Below is a small trained network, with its code and all its weights. Each question gives an input and a target symbol and asks what happens when units are switched off, that is, made to give their printed mean instead of their output.

import numpy as np


def w(rows, s, z=0):
    codes = np.array(rows[::2]) - 128.0
    scale = np.full(codes.shape[1], s)
    scale[-1] = z or s
    return codes * scale


def norm(h):
    return h / np.sqrt((h * h).mean(-1, keepdims=True) + 1e-5)


def f(y):
    return np.maximum(y, 0)


def softmax(a):
    e = np.exp(a - a.max(-1, keepdims=True))
    return e / e.sum(-1, keepdims=True)


def log_softmax(a):
    a = a - a.max(-1, keepdims=True)
    return a - np.log(np.exp(a).sum(-1, keepdims=True))


def net(x, mask):
    ids = ['Θαβγδεηλμξπστφψ'.index(c) for c in x.split()]
    T = len(ids)
    res = E[ids] + P[:T]
    u = 0
    for l in range(2):
        r = norm(res)
        for j in range(2):
            rows = slice(3 * j, 3 * j + 3)
            q, k, v = (r @ M[l][rows].T for M in (Q, K, V))
            z = softmax(np.where(np.tri(T) > 0, q @ k.T / 3**0.5, -1e9)) @ v
            o = O[l][rows]
            res = res + np.where(mask[u + j], z, o[:, -1]) @ o[:, :-1]
        u += 2
        y = f(norm(res) @ A[l][:, :-1].T + A[l][:, -1])
        res = res + np.where(mask[u : u + 8], y, B[l][:, -1]) @ B[l][:, :-1]
        u += 8
    return log_softmax(norm(res)[-1] @ U[:, :-1].T + U[:, -1])


Q, K, V, O, A, B = {}, {}, {}, {}, {}, {}
E = w([
[138,222,108],'Θ',
[119,144,196],'α',
[224,180,79],'β',
[242,188,172],'γ',
[251,153,125],'δ',
[135,104,107],'ε',
[133,118,203],'η',
[158,104,135],'λ',
[129,128,159],'μ',
[64,171,113],'ξ',
[135,106,118],'π',
[174,123,38],'σ',
[111,178,216],'τ',
[186,232,113],'φ',
[167,106,81],'ψ',
],0.022)
P = w([
[190,64,254],'0',
[163,3,148],'1',
[160,23,144],'2',
[107,99,126],'3',
[115,101,121],'4',
[122,103,121],'5',
[118,121,120],'6',
[156,104,143],'7',
[121,137,117],'8',
[113,156,114],'9',
[116,160,110],'10',
[118,163,108],'11',
[138,158,126],'12',
[113,190,112],'13',
],0.007)
Q[0] = w([
[132,117,101],'L0H1',
[164,110,170],'L0H1',
[49,54,239],'L0H1',
[128,64,92],'L0H2',
[153,177,9],'L0H2',
[149,73,113],'L0H2',
],0.012)
K[0] = w([
[140,91,104],'L0H1',
[237,92,150],'L0H1',
[94,152,193],'L0H1',
[214,186,176],'L0H2',
[112,208,246],'L0H2',
[181,125,170],'L0H2',
],0.012)
V[0] = w([
[164,114,84],'L0H1',
[73,162,200],'L0H1',
[109,2,125],'L0H1',
[60,202,155],'L0H2',
[139,133,212],'L0H2',
[90,92,55],'L0H2',
],0.0074)
O[0] = w([
[109,66,94,133],'L0H1',
[160,222,185,123],'L0H1',
[73,181,52,115],'L0H1',
[255,41,122,195],'L0H2',
[146,55,127,250],'L0H2',
[162,170,160,9],'L0H2',
],0.0076,0.0015)
A[0] = w([
[169,44,181,189],'L0N1',
[82,33,79,194],'L0N2',
[171,178,168,162],'L0N3',
[143,150,117,3],'L0N4',
[170,193,61,153],'L0N5',
[71,132,206,215],'L0N6',
[32,77,175,78],'L0N7',
[222,252,76,85],'L0N8',
],0.013,0.0036)
B[0] = w([
[95,168,194,205],'L0N1',
[81,188,112,229],'L0N2',
[104,144,91,229],'L0N3',
[158,95,104,130],'L0N4',
[192,124,174,201],'L0N5',
[37,189,130,222],'L0N6',
[138,131,223,162],'L0N7',
[254,124,105,255],'L0N8',
],0.019,0.0073)
Q[1] = w([
[105,123,175],'L1H1',
[93,253,221],'L1H1',
[175,235,72],'L1H1',
[194,212,113],'L1H2',
[18,206,94],'L1H2',
[152,175,103],'L1H2',
],0.018)
K[1] = w([
[110,134,167],'L1H1',
[51,228,206],'L1H1',
[64,247,81],'L1H1',
[110,251,99],'L1H2',
[27,212,243],'L1H2',
[102,196,126],'L1H2',
],0.016)
V[1] = w([
[82,139,48],'L1H1',
[142,122,186],'L1H1',
[175,127,73],'L1H1',
[70,122,161],'L1H2',
[2,147,101],'L1H2',
[118,139,87],'L1H2',
],0.014)
O[1] = w([
[211,165,72,168],'L1H1',
[68,99,150,137],'L1H1',
[208,174,192,1],'L1H1',
[148,90,115,185],'L1H2',
[11,94,80,226],'L1H2',
[57,133,115,119],'L1H2',
],0.011,0.006)
A[1] = w([
[148,53,207,106],'L1N1',
[144,57,18,169],'L1N2',
[78,84,163,113],'L1N3',
[252,176,56,142],'L1N4',
[60,28,55,137],'L1N5',
[153,84,100,68],'L1N6',
[154,102,177,17],'L1N7',
[148,93,117,2],'L1N8',
],0.013,0.0023)
B[1] = w([
[12,67,54,138],'L1N1',
[247,192,53,165],'L1N2',
[104,60,155,172],'L1N3',
[20,47,65,254],'L1N4',
[195,191,215,217],'L1N5',
[186,157,143,134],'L1N6',
[211,69,177,138],'L1N7',
[208,127,135,128],'L1N8',
],0.016,0.0083)
U = w([
[145,149,150,10],'Θ',
[126,119,117,8],'α',
[144,132,136,36],'β',
[164,142,192,72],'γ',
[144,116,151,69],'δ',
[152,136,123,68],'ε',
[80,158,186,253],'η',
[137,116,118,43],'λ',
[145,111,121,88],'μ',
[165,108,129,162],'ξ',
[164,141,136,81],'π',
[95,149,1,74],'σ',
[142,106,105,109],'τ',
[172,131,136,152],'φ',
[143,233,111,205],'ψ',
],0.015,0.0051)

Each question gives the input, a string of symbols that net reads in full, and the target symbol t.
The units are the heads (3 rows each of Q, K, V and O) and the neurons (one row each of A and B). Each row of codes is followed by its name. A weight is (code - 128) times the scale printed after its matrix; where a second scale follows, it is the last column's (O, A, B and U).
mask holds one flag per unit, layer by layer, with each layer's heads first. A switched-off unit (its flag False) gives its mean, the last column of its rows in O or B, instead of its output. The means were averaged over made-up inputs and are rounded, as every weight is.
A unit's drop is (log p(t) with every unit on - log p(t) with that unit switched off) / (log p(t) with every unit on - log p(t) with every unit switched off).
The circuit of an input: a set's keep is (log p(t) with only the set's units on - log p(t) with every unit switched off) / (log p(t) with every unit on - log p(t) with every unit switched off). Starting from the 12 units with the biggest drops (on a tie, the unit counted first), units are removed one at a time, each time the one whose removal leaves the highest keep (on an exact tie, the one counted first), for as long as the keep stays at least 0.8.
circuit, biggest first: the units of the circuit, biggest drop first
unit that matters most: the unit with the biggest drop
top k neurons: the k neurons with the biggest drops, biggest first
k most important neurons of layer l: the k neurons of layer l with the biggest drops, biggest first
which heads matter: for each layer, one digit per head in row order, 1 if its drop is at least 0.15 and else 0, layers parted by /
drop when u is switched off: that unit's drop, to one decimal
input β ξ ε ε λ ψ ε ξ, target ψ: circuit, biggest first	(L1N4)
input Θ σ γ, target σ: top 3 neurons	(L0N8; L0N2; L1N4)
input φ ξ Θ ξ ξ μ μ, target ψ: circuit, biggest first	(L0H1; L0H2)
input ξ τ φ σ ε γ, target σ: 2 most important neurons of layer 0	(L0N2; L0N3)
input ψ σ ξ δ ε, target η: top 2 neurons	(L0N8; L0N7)
input γ α ε ξ η ξ π ψ α ε, target ψ: 2 most important neurons of layer 0	(L0N6; L0N2)
input ξ σ μ ξ τ ε μ τ π, target η: which heads matter	01 / 00
input σ ε μ Θ β ε ε ξ ξ τ ξ λ ε λ, target ψ: 2 most important neurons of layer 1	(L1N4; L1N5)
input ξ ψ μ τ π δ ψ λ ξ, target ψ: 2 most important neurons of layer 0	(L0N6; L0N1)
input ε π τ ε β β φ μ α λ π, target ψ: top 3 neurons	(L0N2; L1N4; L1N5)
input ξ γ α η σ ξ δ, target σ: top 3 neurons	(L1N4; L0N1; L0N8)
input ξ ξ Θ τ μ γ ξ η μ π, target η: 2 most important neurons of layer 0	(L0N8; L0N1)
input ε β λ γ ψ ξ, target η: 3 most important neurons of layer 0	(L0N7; L0N3; L0N2)
input ξ π λ, target η: unit that matters most	L0N7
input γ α β π η ξ γ τ π ψ, target ψ: top 4 neurons	(L0N2; L0N8; L1N5; L1N4)
input τ π β ε, target η: 4 most important neurons of layer 0	(L0N8; L0N1; L0N3; L0N7)
input π ε Θ π Θ π ε, target ψ: 2 most important neurons of layer 0	(L0N8; L0N2)
input ε Θ μ ξ π ξ ξ τ ε μ α ψ, target ψ: 3 most important neurons of layer 0	(L0N2; L0N8; L0N1)
input τ φ α λ μ Θ ε λ ξ, target η: drop when L1N5 is switched off	0.1
input π φ ε μ ψ ξ Θ ε ε φ ξ α μ π, target ψ: drop when L1N4 is switched off	0.8
